1.88,-2.23,-1.87,0.00,1.02,-1.29,-0.63
-2.26,-1.52,1.95,-2.51,-0.06,-0.74,-1.87
5.37,1.87,-1.66,7.37,3.67,-1.16,4.34
->
1.88,-1.87,1.02,-0.63
-2.26,1.95,-0.06,-1.87
5.37,-1.66,3.67,4.34

-2.10,1.32,-0.57,0.38,3.32,7.12,3.30,3.96,3.09,4.83,5.19,0.34
-1.90,1.72,0.23,1.57,4.31,7.48,3.53,4.00,3.06,4.76,5.18,0.39
-1.95,1.18,-1.03,-0.76,1.31,4.88,1.68,3.24,2.73,4.78,5.18,0.36
-2.10,1.15,-1.01,-0.87,1.03,3.98,0.22,1.36,1.57,4.28,5.02,0.30
-0.90,3.46,2.10,2.70,4.77,7.67,3.51,4.03,3.03,4.84,5.20,0.38
-2.14,1.17,-1.03,-0.89,0.97,4.00,-0.05,0.56,0.11,2.88,4.34,0.07
-2.02,1.16,-0.98,-0.88,1.08,3.93,-0.19,0.38,-0.33,2.14,3.57,-0.34
->
-2.10,-0.57,3.32,3.30,3.09,5.19
-1.90,0.23,4.31,3.53,3.06,5.18
-1.95,-1.03,1.31,1.68,2.73,5.18
-2.10,-1.01,1.03,0.22,1.57,5.02
-0.90,2.10,4.77,3.51,3.03,5.20
-2.14,-1.03,0.97,-0.05,0.11,4.34
-2.02,-0.98,1.08,-0.19,-0.33,3.57

-2.20,1.49,-0.72,-1.37,3.85,4.30,2.06,-2.22,-1.22,-3.55
1.12,1.56,-2.71,2.65,0.56,3.71,-1.99,-2.32,-0.28,-1.05
0.69,1.21,-0.66,2.88,1.27,-3.83,2.05,-1.84,-2.74,2.28
-1.63,0.65,3.94,-0.68,1.35,0.02,-0.44,-1.07,0.95,-1.80
-0.88,0.05,-3.41,-1.57,-2.49,6.54,-1.05,-0.91,-0.63,1.77
-1.65,-0.03,1.48,-0.58,0.79,6.86,0.49,-1.65,-2.44,-0.48
->
-2.20,-0.72,3.85,2.06,-1.22
1.12,-2.71,0.56,-1.99,-0.28
0.69,-0.66,1.27,2.05,-2.74
-1.63,3.94,1.35,-0.44,0.95
-0.88,-3.41,-2.49,-1.05,-0.63
-1.65,1.48,0.79,0.49,-2.44

-2.04,1.69,2.67,0.22,1.41,1.03
3.63,0.59,-6.05,-0.78,-1.92,0.46
-2.70,0.34,4.14,1.04,2.01,0.46
-0.17,-3.13,5.23,2.06,-1.48,0.46
2.67,0.59,0.62,1.16,1.30,-0.77
->
-2.04,2.67,1.41
3.63,-6.05,-1.92
-2.70,4.14,2.01
-0.17,5.23,-1.48
2.67,0.62,1.30

6.21,0.55,0.25,0.00,0.03
7.61,0.25,0.06,0.01,0.21
-0.10,0.07,1.07,0.48,0.89
2.70,0.62,0.88,0.04,-0.36
7.60,0.25,0.06,0.02,0.23
5.72,0.06,-0.01,0.01,0.30
6.81,0.14,0.04,-0.01,0.16
0.34,-0.03,0.01,0.05,3.52
2.56,0.59,0.94,0.04,-0.38
0.25,-0.04,0.12,0.21,5.53
5.15,0.61,0.40,0.00,-0.06
->
6.21,0.25,0.03
7.61,0.06,0.21
-0.10,1.07,0.89
2.70,0.88,-0.36
7.60,0.06,0.23
5.72,-0.01,0.30
6.81,0.04,0.16
0.34,0.01,3.52
2.56,0.94,-0.38
0.25,0.12,5.53
5.15,0.40,-0.06

1.05,3.37,2.34,2.51,1.83
-0.75,-1.62,-3.58,-2.21,-3.44
-3.39,-3.61,0.41,-2.34,-2.77
-4.08,-2.89,-0.68,-3.87,-4.79
6.33,6.83,-3.01,5.72,2.44
0.90,3.02,3.70,3.32,3.90
2.61,1.98,2.30,2.74,3.62
->
1.05,2.34,1.83
-0.75,-3.58,-3.44
-3.39,0.41,-2.77
-4.08,-0.68,-4.79
6.33,-3.01,2.44
0.90,3.70,3.90
2.61,2.30,3.62

-4.86,6.97,0.46,-2.09,5.25,-4.25,4.16,1.29,5.52
-3.50,-0.13,-0.47,-2.18,-1.24,-3.83,3.32,-2.02,-1.65
->
-4.86,0.46,5.25,4.16,5.52
-3.50,-0.47,-1.24,3.32,-1.65

-4.81,-1.36,-6.40,-6.05,-6.96,-2.30,-1.56,3.09
-5.07,2.30,0.15,0.83,-0.42,1.68,0.47,4.49
4.77,-0.66,-0.58,-0.86,-0.87,-1.09,0.27,-0.57
-2.07,4.70,-2.15,-0.64,-2.49,4.93,3.17,7.37
->
-4.81,-6.40,-6.96,-1.56
-5.07,0.15,-0.42,0.47
4.77,-0.58,-0.87,0.27
-2.07,-2.15,-2.49,3.17
